Each row is followed by its class number.
[-3 -16 -6 38 -11 4 -15 -24 -19 -19 -21 -16 22 -28 23 -19 -24 -18 -23 -4 55 -4 16 -8 34 -11 8 12 7 -25 -31 29 -24 14 -9 7 51 17 2]
2
[-16 -11 13 34 -3 18 0 -24 30 -3 7 -24 14 -54 1 19 26 -7 -21 18 7 81 22 -49 30 -19 9 -3 -4 -33 22 0 -27 -3 31 -21 -14 -15 -3]
0
[26 -14 4 -12 13 6 11 -29 23 -12 -16 -9 -1 -19 -21 -7 21 0 12 -27 -11 25 35 -19 36 -10 -16 20 -7 16 -8 0 4 4 0 -16 0 -21 16]
4
[-6 -12 5 6 -5 -6 -6 1 -12 -24 -12 13 7 -42 -28 6 9 8 -5 3 30 2 4 0 27 7 5 22 -5 0 -31 28 -33 5 2 -13 33 0 -5]
1
[-6 -15 6 6 15 -25 18 24 -21 -14 -25 -5 30 -22 -39 -2 -52 -51 -6 -13 10 17 12 17 11 37 34 27 12 24 14 -35 -17 -7 24 36 39 30 36]
6
[10 -3 2 8 1 -1 -15 -13 7 -41 -22 0 13 -16 -4 1 4 18 9 -13 21 -21 12 17 17 -5 10 18 22 2 -20 -3 -18 2 -3 -12 23 -2 14]
2
[4 -28 3 1 4 32 -23 -19 4 0 19 -27 14 -68 8 6 26 -6 -5 39 8 30 4 -39 13 -24 17 -8 2 -35 -12 -14 -26 -11 41 11 -10 -8 31]
0
[28 -1 -3 -1 17 9 7 8 -12 2 4 2 8 -16 -7 0 -8 6 12 -27 -33 12 -25 -16 29 -30 4 18 -26 -15 20 -29 -8 -23 -20 -31 21 22 -7]
3
[-11 1 -10 3 -14 7 -8 -23 -31 -7 -3 -6 -11 -33 -4 -10 -2 -22 -16 25 0 3 14 -3 35 -11 -7 -4 3 -9 -28 51 1 11 25 -3 4 6 3]
1
[10 -4 35 25 -9 -9 -22 21 32 -2 0 2 3 -37 -27 24 -19 -25 -31 28 23 13 41 -26 15 -48 42 38 16 19 18 1 -48 -24 -6 -25 56 5 37]
5
[-1 7 14 -5 -27 23 10 -114 30 8 -28 15 -13 -45 -43 -3 33 3 -23 -75 60 -8 54 -42 31 16 31 -15 -45 67 -41 70 -42 40 16 -3 33 -20 -20]
2
[9 -12 25 7 -17 -10 5 -72 31 8 -45 25 -34 33 -26 41 24 -45 -52 16 20 -6 -30 1 -21 -55 -42 -20 -114 -23 -20 63 -37 -14 -22 23 24 -20 36]
7
[0 -2 -6 1 2 -11 0 -27 13 -5 0 12 9 -18 -8 -4 0 -4 -29 6 -8 22 13 29 2 28 -8 -8 16 -19 -4 1 -13 13 2 -13 1 -3 22]
2
[9 -20 -4 33 -7 6 -24 -37 11 3 8 -18 26 -22 -2 -2 14 -21 -7 -6 0 25 11 9 14 -4 -12 11 24 0 -32 8 -23 -8 19 -8 17 -12 9]
4
[16 -18 -1 17 1 2 3 -36 10 -16 -26 12 -6 -20 -3 14 14 3 -33 -15 62 -1 23 1 40 7 11 22 -16 -10 -48 35 -22 10 -25 29 33 -15 -12]
1
[21 17 -2 1 10 -2 20 64 -5 42 40 28 10 -2 -23 -32 -7 30 39 -7 7 -44 -24 -6 39 -9 18 25 9 43 4 0 22 -11 -48 -2 -52 -12 -20]
7
[-2 9 -9 19 8 -1 1 -38 -4 4 -1 -10 3 -36 -4 11 17 -18 -8 43 14 6 7 1 26 -4 3 27 -15 -6 -18 35 4 10 8 -23 13 4 -5]
1
[7 20 20 64 23 36 33 -46 1 50 -12 -20 41 4 50 7 -8 -73 6 -52 28 -2 -5 1 56 -13 59 -17 -31 4 14 22 -30 6 1 47 17 30 -37]
7
[3 6 6 -18 23 -19 -3 -49 13 -15 -15 -5 -13 -22 -7 11 -13 -3 -21 4 10 -3 22 -2 -4 -15 -4 29 -40 17 -5 24 6 -3 2 -18 30 -9 15]
0
[9 3 -3 40 -7 10 5 -27 -25 48 14 -12 -3 -3 -10 -33 -24 -18 1 -20 6 -19 0 -40 22 -45 2 0 -20 13 22 20 11 -7 -14 -7 5 24 -15]
3
[-8 -11 16 15 -3 -6 -12 -29 -1 5 -1 23 8 -29 -12 -12 29 -7 1 20 18 0 23 20 25 2 4 -23 23 3 -20 41 -33 30 13 -9 10 -3 13]
2
[20 -28 -9 27 -29 -12 -35 2 27 -4 -13 41 20 1 -1 12 13 9 -28 -12 21 71 34 21 25 53 -27 8 22 -8 -79 4 -45 15 -6 -10 56 -34 -20]
5
[-2 7 -15 21 20 1 6 -45 -8 18 14 -7 19 -29 9 -13 5 -21 -1 21 -5 22 15 9 22 7 5 6 17 17 -8 22 -1 11 16 -24 9 -4 0]
4
[-1 2 8 37 14 4 -9 20 27 -43 -9 3 16 10 -27 48 7 42 3 -33 27 10 -14 -16 16 -18 13 52 -10 -4 13 -3 -14 -39 -36 -41 10 -23 -42]
3
[-24 -12 -3 43 -26 6 -1 -29 8 0 11 -4 10 -13 0 -8 10 7 14 -20 59 -18 9 -7 9 15 14 -10 -7 23 -26 31 -37 7 13 4 -27 1 -12]
2
[14 -18 -7 -9 0 5 -11 -10 -4 17 -4 11 9 -24 -10 -7 9 -11 -15 4 -3 15 27 9 9 1 9 0 6 -22 -12 31 -4 -18 -3 -7 -4 -6 25]
5
[-30 -3 -20 25 -10 -17 12 -48 -26 -27 8 -28 0 24 35 -49 -38 -3 12 15 58 11 -1 -6 22 -19 17 -10 20 21 -23 -6 -13 3 11 38 -13 28 -2]
2
[44 -5 45 -23 11 -24 21 -8 12 -6 23 4 -59 73 9 30 3 32 -7 -5 -67 -21 46 32 42 -27 -54 -21 -39 35 -14 -45 -19 -24 -11 6 62 -12 38]
5
[-13 -16 -9 4 -21 -5 -2 32 -15 -21 18 6 10 -12 14 -6 6 17 6 -38 13 0 -13 13 -32 -5 9 -12 13 4 8 -6 24 -8 -17 -19 -7 -6 -8]
6
[23 11 1 29 -5 -19 10 -4 -5 10 -3 12 -4 -16 -1 3 10 -20 2 10 0 -20 -8 13 17 32 -3 16 -15 25 -19 7 3 35 6 -6 40 4 -14]
1
[-2 -4 17 -4 -2 -16 10 -12 -23 -11 -8 8 -10 -40 -36 -10 1 -27 -4 15 4 -14 4 2 25 -1 12 1 -6 19 -7 20 -19 16 21 6 21 13 17]
1
[6 -20 21 -12 3 -13 -3 21 5 -18 -6 20 0 -23 -16 9 -4 -8 -1 9 -7 7 -10 -3 -8 22 2 1 -22 5 5 -20 -23 -2 14 12 26 -12 26]
0
[-7 19 -15 28 19 -25 28 -31 -4 22 20 -12 22 -15 3 -29 9 -6 25 20 -22 53 -29 9 18 22 -15 8 -1 18 -6 -4 -33 6 26 -29 -13 8 -12]
4
[-26 -10 -4 21 8 20 23 -39 18 -4 2 -12 23 -38 29 7 31 5 -18 10 53 57 15 -25 26 32 25 11 -14 -18 -21 50 -31 15 6 4 12 -13 -26]
1
[-1 -27 11 19 5 3 -17 -25 4 6 -11 21 18 -29 -29 3 13 -1 -10 0 16 30 15 6 12 24 -4 -18 3 -15 -18 -8 -32 4 20 17 18 -20 6]
0
[-4 17 -5 14 -16 -7 -8 38 -17 -1 24 -12 5 -23 -9 -1 -3 15 18 -4 -13 -27 -4 4 -3 -19 12 23 23 35 6 10 14 -18 7 -36 -2 2 3]
6
[-2 -15 9 35 -9 4 -6 0 11 -9 -2 13 16 -42 -12 -8 18 -7 5 8 15 11 0 6 17 17 5 2 11 -3 -29 25 -37 12 11 2 16 -17 3]
1
[-7 -6 -28 -26 37 5 -4 35 -6 -38 6 -21 7 10 12 -1 -43 38 5 -42 43 20 -2 -22 -9 -13 34 45 -13 -3 -10 16 4 -45 6 -5 -30 -2 -13]
5
[13 -20 15 10 -20 13 -20 16 -11 -10 -16 26 28 1 -5 -2 24 59 30 -83 33 -55 -9 18 -36 7 10 -11 3 6 10 -26 -22 0 -24 -31 56 15 -4]
2
[2 6 2 6 7 -6 10 19 9 -33 -2 -1 22 -40 -13 5 1 -16 -9 7 -33 47 -17 18 16 33 4 2 18 -18 -10 -35 -19 -5 8 0 14 -26 13]
6
[-9 37 -7 -7 7 -40 -3 5 16 -7 1 -9 4 -1 13 -20 -21 20 -16 1 -9 17 -9 18 -1 3 -2 59 34 1 -7 51 -1 -28 -13 -10 -28 -12 -10]
0
[-6 -3 -8 -2 23 16 -3 -11 -1 8 9 -1 12 -32 -7 1 -1 -5 -5 -1 17 15 5 0 -2 -4 12 -3 -15 -8 -16 6 -4 -4 3 -1 7 -14 8]
6
[-7 -2 0 -16 18 -18 -1 -12 -12 -24 -7 9 23 -11 -36 5 5 11 2 -12 -9 -7 -7 33 6 -3 -17 15 -7 13 -21 12 9 -6 0 -29 4 -10 3]
7
[-26 -9 1 -40 30 18 -10 -52 10 -19 21 -20 39 -34 15 -25 32 35 31 6 33 9 14 -1 -30 -13 28 6 18 -6 9 -14 12 1 -8 -43 3 5 12]
2
[7 -3 10 -28 -16 -23 -3 45 3 -33 11 17 1 -12 0 -7 6 34 4 -31 0 -12 -5 0 -18 10 19 28 4 33 -14 36 -6 -19 -16 -33 22 -21 -1]
5
[-6 -28 7 24 -14 2 -18 21 8 -19 6 3 25 -30 -3 2 -5 24 -17 -46 16 27 1 -4 1 -3 20 13 24 -13 8 6 -27 -33 2 -2 7 -11 -2]
0
[-10 -9 -11 11 18 10 -14 8 -4 -20 -17 15 21 -19 -15 -8 -31 7 -1 -14 51 11 18 5 22 9 22 7 20 -19 -7 -13 -25 5 -5 1 -2 9 2]
2
[-6 -1 -10 -7 -2 -16 22 -10 7 -6 7 20 12 13 -14 4 5 15 -3 5 -2 28 -8 14 5 1 0 5 -1 24 8 -14 14 -7 -12 -14 -13 -7 4]
7
[9 4 -14 1 26 -5 18 -13 -11 -23 -9 -9 -21 -22 -5 1 -11 2 -1 16 43 -26 8 -13 19 -4 14 22 -24 12 -21 4 14 23 7 13 -6 1 -1]
1
[11 -9 -6 -7 24 -33 5 -15 -13 -43 -54 2 11 1 -35 25 19 2 -5 -31 18 10 -8 39 -11 34 -8 15 -22 -36 -24 -7 -17 -8 12 -6 -7 0 -1]
5
[16 -4 -16 32 -21 14 -23 -7 3 -4 6 -16 0 -47 58 -1 55 57 33 17 56 -4 6 -55 10 -40 -1 17 -4 6 -41 14 -3 34 10 -44 8 -9 -30]
0
[6 -29 -30 6 13 -13 -6 -33 -9 -49 -14 3 -9 -7 -11 20 12 -12 -13 17 10 22 -36 32 -17 -9 -8 -6 -26 -38 -22 -4 14 -9 21 7 -23 -6 15]
1
[-27 -5 -11 17 27 1 -3 19 -7 3 1 1 27 -4 -10 -19 -48 -15 -22 -31 66 40 14 -8 21 -12 68 36 38 20 3 69 0 -25 1 42 -7 -5 -16]
6
[-3 -10 -4 30 -1 0 -1 10 -11 4 3 5 21 -2 -51 -2 4 39 12 -77 44 -7 -31 -6 -39 11 25 -5 -9 27 2 -29 -15 -14 16 10 7 -11 -24]
6
[7 12 -20 24 -12 0 -28 -14 1 10 -5 -12 11 -12 40 -1 14 -10 -4 32 22 13 -4 -10 7 -22 -8 28 28 -28 -32 10 -6 15 -11 -23 -4 16 -18]
3
[-50 5 36 -63 1 -26 25 77 -14 -101 22 7 -1 1 7 6 4 38 1 21 -10 19 -66 -9 -25 -57 21 1 8 -6 50 -8 -5 -39 -30 -31 -20 -15 10]
7
[20 1 -4 25 6 -7 -3 -17 -4 7 -14 -3 8 0 6 0 13 -7 7 -31 24 -2 6 7 14 -7 6 14 15 21 -13 5 -13 15 11 -3 10 9 -13]
4
[-38 -16 -3 -8 14 -28 8 6 3 -39 34 33 13 18 -28 -32 -23 14 -17 -40 -28 28 -36 63 -44 40 5 -16 24 9 13 42 20 -35 -5 9 -26 -44 -3]
1
[8 -1 -6 -16 10 -14 20 -22 -8 -18 -8 3 -29 8 -8 -31 -10 -8 -4 -22 -1 18 5 1 33 -18 -4 -2 -5 10 -16 30 13 8 10 30 -24 -3 -2]
1
[18 -31 4 4 16 7 -4 31 -1 -11 -1 1 10 -18 -8 -14 -12 -2 -1 -14 -8 0 -13 -14 2 -3 -11 8 -6 -32 -5 -11 -14 -9 -7 11 -1 -5 21]
3
[-21 1 11 -7 5 -10 -4 4 -10 -16 -10 20 23 -27 7 -12 41 2 25 22 27 54 20 7 30 32 10 -16 36 -14 -38 8 -40 34 12 -22 -8 -10 -31]
5
[5 -8 -6 16 10 3 -21 -26 6 -10 -9 -4 17 -25 0 -3 3 0 -19 33 22 5 28 7 22 3 4 18 29 -11 -27 29 -11 15 11 -6 32 -7 25]
2
[-1 13 9 4 5 -14 2 25 -12 -28 -3 -11 -5 -27 -9 13 5 -8 16 23 12 0 -11 -5 15 -17 -1 9 -7 1 -17 -34 -17 12 7 -11 7 2 1]
6
[6 9 -8 35 -10 -2 1 -18 -2 13 -3 6 0 -4 13 -2 11 -10 -9 22 12 28 4 -8 7 9 9 -21 1 -3 -17 6 -22 12 18 -3 9 -11 -8]
5
[6 -1 16 -22 9 19 -7 -4 24 -41 5 -22 2 -46 -3 14 17 22 -16 -65 8 36 -28 -44 -9 -26 37 3 -13 -18 9 -20 -32 -20 28 0 -14 -20 -15]
0
[8 10 -5 34 4 -12 -2 -67 9 25 -17 1 23 -45 -28 -10 3 -29 -9 32 -8 10 27 19 37 44 -10 19 2 3 -28 16 -7 6 6 1 15 -20 6]
0
[-9 21 8 26 1 -1 6 -30 14 -1 -7 -4 11 -16 16 2 -2 4 -6 -20 -2 22 23 -3 22 9 8 11 1 12 10 20 -5 0 -1 -21 19 -13 -24]
0
[3 2 -3 -23 -4 30 -28 13 4 -17 7 -27 6 -25 37 31 19 -3 -14 28 4 27 22 -14 20 -15 12 10 18 -56 -27 -6 -19 -21 4 -17 -14 -2 5]
5
[-13 -3 17 -6 -1 -31 -4 -26 -12 -25 16 -18 -17 -52 -62 -27 26 47 -14 0 11 -41 14 -16 -13 -31 -41 16 8 35 -32 50 -20 7 16 -46 -1 -37 20]
4
